Below are the code and all the weights of a small trained network. Each question names an input and a class and asks about switching units off, where a switched-off unit gives its printed mean instead of its output.

import numpy as np


def w(rows, s, z=0):
    codes = np.array(rows[::2]) - 128.0
    scale = np.full(codes.shape[1], s)
    scale[-1] = z or s
    return codes * scale


def norm(h):
    return h / np.sqrt((h * h).mean(-1, keepdims=True) + 1e-5)


def f(y):
    return np.maximum(y, 0)


def log_softmax(a):
    a = a - a.max(-1, keepdims=True)
    return a - np.log(np.exp(a).sum(-1, keepdims=True))


def net(x, mask):
    res = np.array(x, float).reshape(1, 8) / 4 @ E
    u = 0
    for l in range(2):
        y = f(norm(res) @ A[l][:, :-1].T + A[l][:, -1])
        res = res + np.where(mask[u : u + 7], y, B[l][:, -1]) @ B[l][:, :-1]
        u += 7
    return log_softmax(norm(res)[-1] @ U[:, :-1].T + U[:, -1])


A, B = {}, {}
E = w([
[240,253,163,205,59],'x0',
[130,127,129,135,131],'x1',
[168,34,87,163,22],'x2',
[121,127,130,127,122],'x3',
[126,134,127,127,123],'x4',
[124,124,131,125,130],'x5',
[73,122,130,227,134],'x6',
[125,131,130,130,125],'x7',
],0.003)
A[0] = w([
[237,73,154,15,97,229],'0.n1',
[213,171,247,134,115,185],'0.n2',
[65,93,82,253,93,112],'0.n3',
[191,29,154,109,34,116],'0.n4',
[136,51,91,136,31,5],'0.n5',
[124,5,161,74,212,155],'0.n6',
[76,194,191,58,190,132],'0.n7',
],0.0055,0.0031)
B[0] = w([
[22,193,174,140,135,249],'0.n1',
[98,67,80,146,102,242],'0.n2',
[68,232,165,46,147,226],'0.n3',
[156,165,110,144,215,220],'0.n4',
[217,137,102,137,255,184],'0.n5',
[123,135,105,169,54,254],'0.n6',
[194,107,108,181,152,235],'0.n7',
],0.0075,0.0041)
A[1] = w([
[174,220,115,163,113,186],'1.n1',
[91,64,54,222,25,128],'1.n2',
[65,6,126,56,213,250],'1.n3',
[136,18,109,154,88,66],'1.n4',
[111,139,69,255,83,80],'1.n5',
[244,176,248,179,35,160],'1.n6',
[223,31,44,165,124,12],'1.n7',
],0.0046,0.0015)
B[1] = w([
[116,39,156,73,106,240],'1.n1',
[107,135,46,73,100,213],'1.n2',
[254,124,186,206,48,181],'1.n3',
[126,183,142,82,73,139],'1.n4',
[117,156,103,47,178,253],'1.n5',
[179,69,186,168,77,166],'1.n6',
[45,190,96,74,148,151],'1.n7',
],0.0055,0.004)
U = w([
[229,110,137,184,205,137],'0',
[109,145,119,107,120,243],'1',
[99,148,118,101,127,176],'2',
[106,145,112,107,117,143],'3',
[117,34,116,153,32,97],'4',
[99,138,123,98,138,90],'5',
[62,153,245,137,120,3],'6',
[113,134,117,80,140,51],'7',
],0.012,0.0038)

Each question gives the input, the list of numbers given to net, and the class t.
The units are the neurons (one row each of A and B). Each row of codes is followed by its name. A weight is (code - 128) times the scale printed after its matrix; where a second scale follows, it is the last column's (A, B and U).
mask holds one flag per neuron, layer by layer. A switched-off neuron (its flag False) gives its mean, the last column of its row in B, instead of its output. The means were averaged over made-up inputs and are rounded, as every weight is.
A unit's drop is (log p(t) with every unit on - log p(t) with that unit switched off) / (log p(t) with every unit on - log p(t) with every unit switched off).
The circuit of an input: a set's keep is (log p(t) with only the set's units on - log p(t) with every unit switched off) / (log p(t) with every unit on - log p(t) with every unit switched off). Starting from the 12 units with the biggest drops (on a tie, the unit counted first), units are removed one at a time, each time the one whose removal leaves the highest keep (on an exact tie, the one counted first), for as long as the keep stays at least 0.8.
units of the circuit, in order: the units of the circuit, biggest drop first
unit that matters most: the unit with the biggest drop
k most important neurons: the k neurons with the biggest drops, biggest first
k most important neurons of layer l: the k neurons of layer l with the biggest drops, biggest first
drop of u: that unit's drop, to one decimal
input [8,5,5,0,3,-6,7,1], class 4: unit that matters most : 1.n6
input [-2,6,-8,-2,-4,2,-3,-2], class 0: 2 most important neurons of layer 1 : 1.n2; 1.n5
input [8,1,0,5,-2,-4,-5,6], class 4: units of the circuit, in order : 1.n6; 0.n2
input [7,-4,4,-1,4,1,6,2], class 4: units of the circuit, in order : 1.n6; 1.n1
input [-6,-2,-5,-2,0,6,4,2], class 4: units of the circuit, in order : 0.n4; 1.n3; 0.n1
input [-6,3,-1,-4,-1,4,-6,-5], class 4: 2 most important neurons : 0.n3; 0.n4
input [7,-8,8,-5,7,5,3,6], class 0: units of the circuit, in order : 0.n4; 0.n5
input [-4,3,7,3,5,-3,7,1], class 0: 2 most important neurons : 0.n5; 0.n1
input [-3,0,-6,-2,5,-6,5,2], class 0: units of the circuit, in order : 0.n1; 0.n7
input [3,3,8,1,-6,-8,-6,-6], class 0: 2 most important neurons : 0.n4; 0.n5
input [4,-2,6,1,-1,3,8,5], class 6: 3 most important neurons of layer 0 : 0.n3; 0.n7; 0.n2
input [-6,2,8,-1,-4,-7,-4,-1], class 0: units of the circuit, in order : 0.n5; 1.n3
input [4,-8,8,3,3,8,8,-1], class 0: 4 most important neurons : 0.n5; 0.n1; 0.n4; 1.n2
input [-8,0,2,4,-1,-2,-3,-3], class 4: unit that matters most : 1.n3
input [5,-5,4,5,3,0,-7,-2], class 6: 2 most important neurons : 0.n1; 0.n6
input [8,-2,2,-2,-3,-5,1,2], class 4: 2 most important neurons of layer 1 : 1.n6; 1.n1
input [-8,3,-4,-2,-1,5,-4,5], class 4: 3 most important neurons : 1.n3; 0.n6; 0.n3
input [3,3,3,-4,-1,-1,-6,5], class 6: 3 most important neurons of layer 0 : 0.n1; 0.n6; 0.n7
input [-1,1,-8,-6,3,-8,-5,0], class 0: 2 most important neurons : 0.n7; 0.n3
input [2,-5,5,5,-4,-2,7,-3], class 6: units of the circuit, in order : 0.n3
input [0,-5,-6,-3,0,5,2,-6], class 0: 2 most important neurons of layer 0 : 0.n6; 0.n2
input [-4,-3,6,2,-5,3,1,-3], class 0: 2 most important neurons of layer 0 : 0.n5; 0.n4
input [1,2,3,5,2,-6,8,-5], class 6: 3 most important neurons of layer 0 : 0.n3; 0.n2; 0.n4
input [-2,5,-5,2,-3,6,-7,-5], class 6: 4 most important neurons of layer 0 : 0.n1; 0.n2; 0.n5; 0.n4
input [7,-4,-4,2,4,-2,-2,5], class 4: 2 most important neurons of layer 1 : 1.n6; 1.n1
input [-5,-4,1,-2,-2,0,0,-4], class 4: drop of 0.n5 : 0.3
input [2,-4,8,-4,-7,5,5,-1], class 0: drop of 0.n3 : -0.2
